Here is a tiny trained network, its code and every weight. The questions are about switching its units off for an input and a target symbol, where a switched-off unit gives its printed mean instead of its output.

import numpy as np


def w(rows, s, z=0):
    codes = np.array(rows[::2]) - 128.0
    scale = np.full(codes.shape[1], s)
    scale[-1] = z or s
    return codes * scale


def f(y):
    return np.maximum(y, 0)


def softmax(a):
    e = np.exp(a - a.max(-1, keepdims=True))
    return e / e.sum(-1, keepdims=True)


def log_softmax(a):
    a = a - a.max(-1, keepdims=True)
    return a - np.log(np.exp(a).sum(-1, keepdims=True))


def net(x, mask):
    ids = ['ΓΛΠΨΩαβδεζηθμξ'.index(c) for c in x.split()]
    T = len(ids)
    res = E[ids] + P[:T]
    u = 0
    for l in range(2):
        q, k, v = (res @ M[l].T for M in (Q, K, V))
        z = softmax(np.where(np.tri(T) > 0, q @ k.T / 2**0.5, -1e9)) @ v
        res = res + np.where(mask[u], z, O[l][:, -1]) @ O[l][:, :-1]
        u += 1
        y = f(res @ A[l][:, :-1].T + A[l][:, -1])
        res = res + np.where(mask[u : u + 12], y, B[l][:, -1]) @ B[l][:, :-1]
        u += 12
    return log_softmax(res[-1] @ U[:, :-1].T + U[:, -1])


Q, K, V, O, A, B = {}, {}, {}, {}, {}, {}
E = w([
[179,196,126,135,191],'Γ',
[172,173,125,121,214],'Λ',
[180,182,104,95,197],'Π',
[129,131,127,122,146],'Ψ',
[254,63,202,168,137],'Ω',
[154,104,128,139,177],'α',
[175,98,90,95,209],'β',
[164,116,119,123,195],'δ',
[128,62,134,60,102],'ε',
[141,88,141,109,165],'ζ',
[135,92,127,28,147],'η',
[110,165,183,8,147],'θ',
[98,145,216,75,163],'μ',
[184,165,196,162,66],'ξ',
],0.02)
P = w([
[113,166,90,153,136],'0',
[118,163,117,140,183],'1',
[130,150,135,127,196],'2',
[145,135,148,109,164],'3',
[156,122,163,91,158],'4',
[168,107,180,79,149],'5',
[180,96,193,60,138],'6',
[188,90,217,40,143],'7',
[203,78,220,26,132],'8',
[224,62,212,2,111],'9',
],0.0085)
Q[0] = w([
[225,120,245,16,203],'0.h1',
[40,137,113,170,58],'0.h1',
],0.011)
K[0] = w([
[221,91,254,116,135],'0.h1',
[49,183,84,204,126],'0.h1',
],0.011)
V[0] = w([
[51,254,145,183,97],'0.h1',
[22,67,117,46,148],'0.h1',
],0.0088)
O[0] = w([
[201,87,191,74,176,8],'0.h1',
[69,122,180,169,252,154],'0.h1',
],0.012)
A[0] = w([
[55,74,105,202,109,197],'0.n1',
[123,2,142,172,101,185],'0.n2',
[110,31,90,121,203,62],'0.n3',
[152,159,154,223,183,73],'0.n4',
[126,203,128,48,109,68],'0.n5',
[157,84,107,44,136,47],'0.n6',
[56,83,141,100,98,127],'0.n7',
[37,84,187,72,192,131],'0.n8',
[231,83,148,62,154,58],'0.n9',
[146,127,183,183,189,255],'0.n10',
[195,116,93,156,88,59],'0.n11',
[161,141,90,126,158,55],'0.n12',
],0.0089,0.0063)
B[0] = w([
[167,81,52,136,197,178],'0.n1',
[94,76,68,73,94,141],'0.n2',
[145,220,246,42,142,162],'0.n3',
[35,27,140,145,144,155],'0.n4',
[85,107,152,149,187,167],'0.n5',
[113,233,175,197,97,135],'0.n6',
[169,82,130,216,162,160],'0.n7',
[102,122,188,129,109,249],'0.n8',
[140,191,129,62,86,137],'0.n9',
[176,56,52,35,66,215],'0.n10',
[2,61,175,100,169,158],'0.n11',
[70,92,190,87,145,133],'0.n12',
],0.0086,0.016)
Q[1] = w([
[10,72,155,1,207],'1.h1',
[164,200,134,72,54],'1.h1',
],0.0074)
K[1] = w([
[89,96,251,254,84],'1.h1',
[237,70,139,97,83],'1.h1',
],0.0076)
V[1] = w([
[103,254,117,115,216],'1.h1',
[69,214,196,126,93],'1.h1',
],0.01)
O[1] = w([
[213,143,136,100,252,78],'1.h1',
[168,81,213,193,105,255],'1.h1',
],0.012,0.0059)
A[1] = w([
[118,162,47,180,122,1],'1.n1',
[176,155,179,168,184,44],'1.n2',
[184,141,66,79,77,96],'1.n3',
[117,110,138,122,222,51],'1.n4',
[249,173,121,108,145,10],'1.n5',
[69,86,126,117,56,111],'1.n6',
[58,183,130,85,107,69],'1.n7',
[112,125,186,120,116,22],'1.n8',
[116,84,161,202,153,73],'1.n9',
[170,192,188,146,155,76],'1.n10',
[196,110,60,159,151,77],'1.n11',
[46,171,87,135,63,159],'1.n12',
],0.011,0.0088)
B[1] = w([
[114,104,206,84,81,155],'1.n1',
[148,70,82,111,111,169],'1.n2',
[186,162,169,187,67,155],'1.n3',
[142,117,192,172,168,212],'1.n4',
[133,86,151,7,118,136],'1.n5',
[121,189,151,100,189,251],'1.n6',
[155,85,123,139,113,178],'1.n7',
[173,155,63,141,162,175],'1.n8',
[140,109,100,81,89,175],'1.n9',
[97,86,100,132,87,157],'1.n10',
[176,211,113,167,208,141],'1.n11',
[162,84,114,139,157,254],'1.n12',
],0.012,0.019)
U = w([
[18,147,200,54,119,159],'Γ',
[224,125,100,167,89,137],'Λ',
[182,162,123,150,157,121],'Π',
[150,111,119,80,146,11],'Ψ',
[99,13,243,188,67,99],'Ω',
[183,178,255,182,47,155],'α',
[187,139,132,93,111,98],'β',
[138,108,142,138,106,75],'δ',
[127,86,120,78,84,57],'ε',
[183,130,127,126,94,116],'ζ',
[195,152,112,171,115,196],'η',
[133,110,56,156,141,242],'θ',
[62,59,56,110,166,74],'μ',
[55,124,180,245,188,135],'ξ',
],0.009,0.011)

Each question gives the input, a string of symbols that net reads in full, and the target symbol t.
The units are the heads (2 rows each of Q, K, V and O) and the neurons (one row each of A and B). Each row of codes is followed by its name. A weight is (code - 128) times the scale printed after its matrix; where a second scale follows, it is the last column's (O, A, B and U).
mask holds one flag per unit, layer by layer, with each layer's heads first. A switched-off unit (its flag False) gives its mean, the last column of its rows in O or B, instead of its output. The means were averaged over made-up inputs and are rounded, as every weight is.
A unit's drop is (log p(t) with every unit on - log p(t) with that unit switched off) / (log p(t) with every unit on - log p(t) with every unit switched off).
The circuit of an input: a set's keep is (log p(t) with only the set's units on - log p(t) with every unit switched off) / (log p(t) with every unit on - log p(t) with every unit switched off). Starting from the 12 units with the biggest drops (on a tie, the unit counted first), units are removed one at a time, each time the one whose removal leaves the highest keep (on an exact tie, the one counted first), for as long as the keep stays at least 0.8.
circuit, biggest first: the units of the circuit, biggest drop first
unit that matters most: the unit with the biggest drop
k most important neurons of layer l: the k neurons of layer l with the biggest drops, biggest first
drop when u is switched off: that unit's drop, to one decimal
input η Λ ε ε, target μ: unit that matters most : 0.n10
input α θ Γ Ψ ε β β ε β, target μ: circuit, biggest first : 0.h1, 1.h1, 0.n7, 0.n1
input η Λ α δ Ψ Λ Λ θ η Π, target Ω: circuit, biggest first : 0.h1, 0.n8, 1.h1, 1.n6
input ζ α Γ θ δ, target Ω: circuit, biggest first : 0.h1, 1.n6
input θ μ ξ η η δ ε θ β, target Ω: circuit, biggest first : 0.h1, 1.n6
input η Λ Γ Λ Λ, target β: circuit, biggest first : 0.h1, 1.n5, 1.h1
input δ Π Γ η β Λ, target ξ: circuit, biggest first : 0.n4, 0.h1
input Λ ε ξ θ Λ ξ μ θ μ, target Γ: circuit, biggest first : 0.h1, 0.n10, 1.n6, 1.h1
input Γ θ Γ θ Γ η θ η ζ ε, target ξ: 2 most important neurons of layer 0 : 0.n8, 0.n7
input α η η Γ ε η ζ β β β, target Π: circuit, biggest first : 0.h1, 1.h1, 1.n11, 0.n1
input ε η Λ Π, target ξ: 2 most important neurons of layer 1 : 1.n4, 1.n9
input Λ ξ θ Λ, target α: 4 most important neurons of layer 0 : 0.n9, 0.n10, 0.n11, 0.n1
input ζ θ β θ η Λ Γ ζ Λ, target θ: 2 most important neurons of layer 1 : 1.n6, 1.n4
input β α θ θ η Ψ η Π α, target ξ: circuit, biggest first : 0.h1, 1.h1, 1.n4
input Γ δ α, target η: 2 most important neurons of layer 0 : 0.n8, 0.n11
input α η Λ, target ξ: circuit, biggest first : 0.h1
input θ η θ ε β Ψ α ζ, target θ: 3 most important neurons of layer 0 : 0.n10, 0.n11, 0.n8
input β θ μ η, target Γ: 2 most important neurons of layer 0 : 0.n10, 0.n4
input θ ζ Γ ζ Π θ η η Ψ, target ξ: 2 most important neurons of layer 1 : 1.n4, 1.n2
input θ η ζ β η β, target ξ: 2 most important neurons of layer 0 : 0.n10, 0.n1
input δ η ε α, target ξ: 2 most important neurons of layer 0 : 0.n8, 0.n1
input β θ Ψ η β θ μ η Λ, target Γ: 2 most important neurons of layer 0 : 0.n10, 0.n1
input ε Π Λ, target μ: 2 most important neurons of layer 0 : 0.n10, 0.n4
input ζ Ψ θ η η θ Λ, target Ω: most important neuron of layer 0 : 0.n8
input θ Γ η, target Ω: 4 most important neurons of layer 1 : 1.n6, 1.n4, 1.n2, 1.n8
input δ Γ Λ θ β ξ ε, target α: drop when 0.n9 is switched off : 0.2
input ξ θ ξ θ, target α: drop when 0.h1 is switched off : 1.7
input ξ θ η Π Ψ Λ θ, target Ω: unit that matters most : 0.n9
